Below is a small trained network, with its code and all its weights. Each question gives an input and a class and asks what happens when units are switched off, that is, made to give their printed mean instead of their output.

import numpy as np


def w(rows, s, z=0):
    codes = np.array(rows[::2]) - 128.0
    scale = np.full(codes.shape[1], s)
    scale[-1] = z or s
    return codes * scale


def norm(h):
    return h / np.sqrt((h * h).mean(-1, keepdims=True) + 1e-5)


def f(y):
    return np.maximum(y, 0)


def log_softmax(a):
    a = a - a.max(-1, keepdims=True)
    return a - np.log(np.exp(a).sum(-1, keepdims=True))


def net(x, mask):
    res = np.array(x, float).reshape(1, 7) / 4 @ E
    u = 0
    for l in range(2):
        y = f(norm(res) @ A[l][:, :-1].T + A[l][:, -1])
        res = res + np.where(mask[u : u + 6], y, B[l][:, -1]) @ B[l][:, :-1]
        u += 6
    return log_softmax(norm(res)[-1] @ U[:, :-1].T + U[:, -1])


A, B = {}, {}
E = w([
[183,102,131,141,93,118,82,122,147,126,162,153],'x0',
[125,106,142,156,99,97,111,174,128,148,161,141],'x1',
[160,130,78,111,107,173,164,37,125,120,22,134],'x2',
[83,57,157,87,1,108,214,176,108,168,139,134],'x3',
[95,164,113,127,148,124,141,110,17,202,104,18],'x4',
[71,134,140,191,144,89,116,193,75,180,124,111],'x5',
[85,132,128,135,129,124,161,148,106,144,103,116],'x6',
],0.0074)
A[0] = w([
[194,127,132,104,115,126,88,90,147,119,196,103,61],'L0N0',
[123,156,129,138,254,128,91,136,166,101,158,130,57],'L0N1',
[135,106,135,130,129,137,99,116,148,105,136,180,59],'L0N2',
[189,127,131,141,133,131,93,107,245,83,126,205,3],'L0N3',
[147,131,119,79,141,147,180,42,170,91,73,136,45],'L0N4',
[124,124,122,112,104,121,150,165,173,117,173,140,41],'L0N5',
],0.022,0.0047)
B[0] = w([
[186,139,139,115,86,120,97,105,79,178,165,115,190],'L0N0',
[98,152,173,129,215,118,75,161,139,81,132,95,228],'L0N1',
[169,106,79,122,119,117,140,136,141,110,154,124,174],'L0N2',
[202,84,6,188,110,84,165,131,133,94,101,207,251],'L0N3',
[98,117,125,84,131,192,165,83,154,157,103,99,237],'L0N4',
[100,96,136,125,118,129,133,158,139,155,120,129,178],'L0N5',
],0.019,0.02)
A[1] = w([
[45,154,171,121,48,110,226,191,174,46,194,184,27],'L1N0',
[60,66,207,75,5,122,181,226,212,100,203,199,66],'L1N1',
[94,200,172,80,76,206,194,7,163,82,82,164,6],'L1N2',
[69,244,170,163,53,148,154,95,172,57,194,191,71],'L1N3',
[91,157,171,152,15,97,185,153,158,76,214,173,33],'L1N4',
[71,169,126,183,100,102,174,129,69,136,81,106,117],'L1N5',
],0.014,0.0022)
B[1] = w([
[101,39,179,33,114,138,80,191,168,165,160,138,183],'L1N0',
[15,63,238,65,44,112,69,248,227,159,194,235,252],'L1N1',
[6,185,184,99,111,254,216,10,204,128,147,63,254],'L1N2',
[162,103,195,127,111,22,138,110,115,53,69,81,128],'L1N3',
[74,94,216,118,95,196,103,102,180,1,159,165,173],'L1N4',
[141,203,109,236,106,79,190,109,71,117,53,163,194],'L1N5',
],0.007,0.0095)
U = w([
[85,136,121,82,125,217,183,46,155,158,95,78,167],'0',
[215,66,8,154,122,107,149,131,166,80,134,196,174],'1',
[58,84,194,108,61,114,113,196,149,162,158,167,188],'2',
[197,151,152,105,74,124,82,93,71,181,190,99,1],'3',
[98,180,136,198,100,89,166,136,60,150,86,125,66],'4',
[115,184,177,142,227,107,46,155,118,62,145,84,154],'5',
],0.011,0.0023)

Each question gives the input, the list of numbers given to net, and the class t.
The units are the neurons (one row each of A and B). Each row of codes is followed by its name. A weight is (code - 128) times the scale printed after its matrix; where a second scale follows, it is the last column's (A, B and U).
mask holds one flag per neuron, layer by layer. A switched-off neuron (its flag False) gives its mean, the last column of its row in B, instead of its output. The means were averaged over made-up inputs and are rounded, as every weight is.
A unit's drop is (log p(t) with every unit on - log p(t) with that unit switched off) / (log p(t) with every unit on - log p(t) with every unit switched off).
The circuit of an input: a set's keep is (log p(t) with only the set's units on - log p(t) with every unit switched off) / (log p(t) with every unit on - log p(t) with every unit switched off). Starting from all 12 units, units are removed one at a time, each time the one whose removal leaves the highest keep (on an exact tie, the one counted first), for as long as the keep stays at least 0.8.
circuit, biggest first: the units of the circuit, biggest drop first
k most important neurons: the k neurons with the biggest drops, biggest first
top k neurons in layer l: the k neurons of layer l with the biggest drops, biggest first
drop of u: that unit's drop, to one decimal
input [-7,-4,3,-8,8,2,-5], class 5: circuit, biggest first	L0N1
input [7,-5,6,8,-2,-4,-2], class 0: 2 most important neurons	L0N4, L1N2
input [4,2,5,-2,7,5,3], class 4: top 2 neurons in layer 0	L0N4, L0N3
input [-8,6,-8,1,6,2,-8], class 5: 3 most important neurons	L0N3, L0N4, L0N5
input [-1,2,2,1,0,1,8], class 4: 3 most important neurons	L1N5, L0N4, L0N5
input [-5,1,-7,2,5,-4,-5], class 2: 2 most important neurons	L0N3, L0N1
input [-6,5,-3,6,3,-7,7], class 2: circuit, biggest first	L0N3, L0N4
input [-8,0,-8,-1,8,0,7], class 5: circuit, biggest first	L0N3, L0N4
input [-5,0,7,-5,0,-6,-6], class 0: 2 most important neurons	L0N4, L1N2
input [-1,-2,-3,4,8,-3,0], class 4: 4 most important neurons	L0N4, L0N1, L0N3, L0N0
input [1,7,3,2,8,4,-7], class 4: 3 most important neurons	L0N4, L0N3, L0N1
input [-4,3,-4,0,-1,4,2], class 2: 3 most important neurons	L0N3, L0N0, L0N1
input [-4,-4,-3,2,6,7,-3], class 4: 3 most important neurons	L0N4, L0N1, L0N3
input [3,-4,4,6,-3,-8,7], class 0: most important neuron	L0N4
input [3,1,5,1,3,6,-4], class 4: 4 most important neurons	L0N4, L0N1, L0N3, L0N0
input [5,-7,-1,-1,6,-4,-4], class 0: top 2 neurons in layer 0	L0N4, L0N3
input [-2,-3,-7,2,-6,5,-2], class 2: top 2 neurons in layer 0	L0N5, L0N3
input [-6,-3,1,1,-6,1,5], class 0: drop of L0N4	1.1
input [7,6,-5,-7,5,-4,0], class 5: drop of L0N1	0.5
input [6,6,4,-3,1,3,6], class 4: drop of L1N5	0.0
input [6,0,1,5,5,-7,1], class 0: most important neuron	L0N3
input [-6,7,-8,-3,5,-1,8], class 5: drop of L0N3	0.1
input [8,3,-1,1,5,1,3], class 4: top 2 neurons in layer 0	L0N4, L0N1
input [5,5,-8,1,5,4,-4], class 2: top 2 neurons in layer 0	L0N3, L0N1
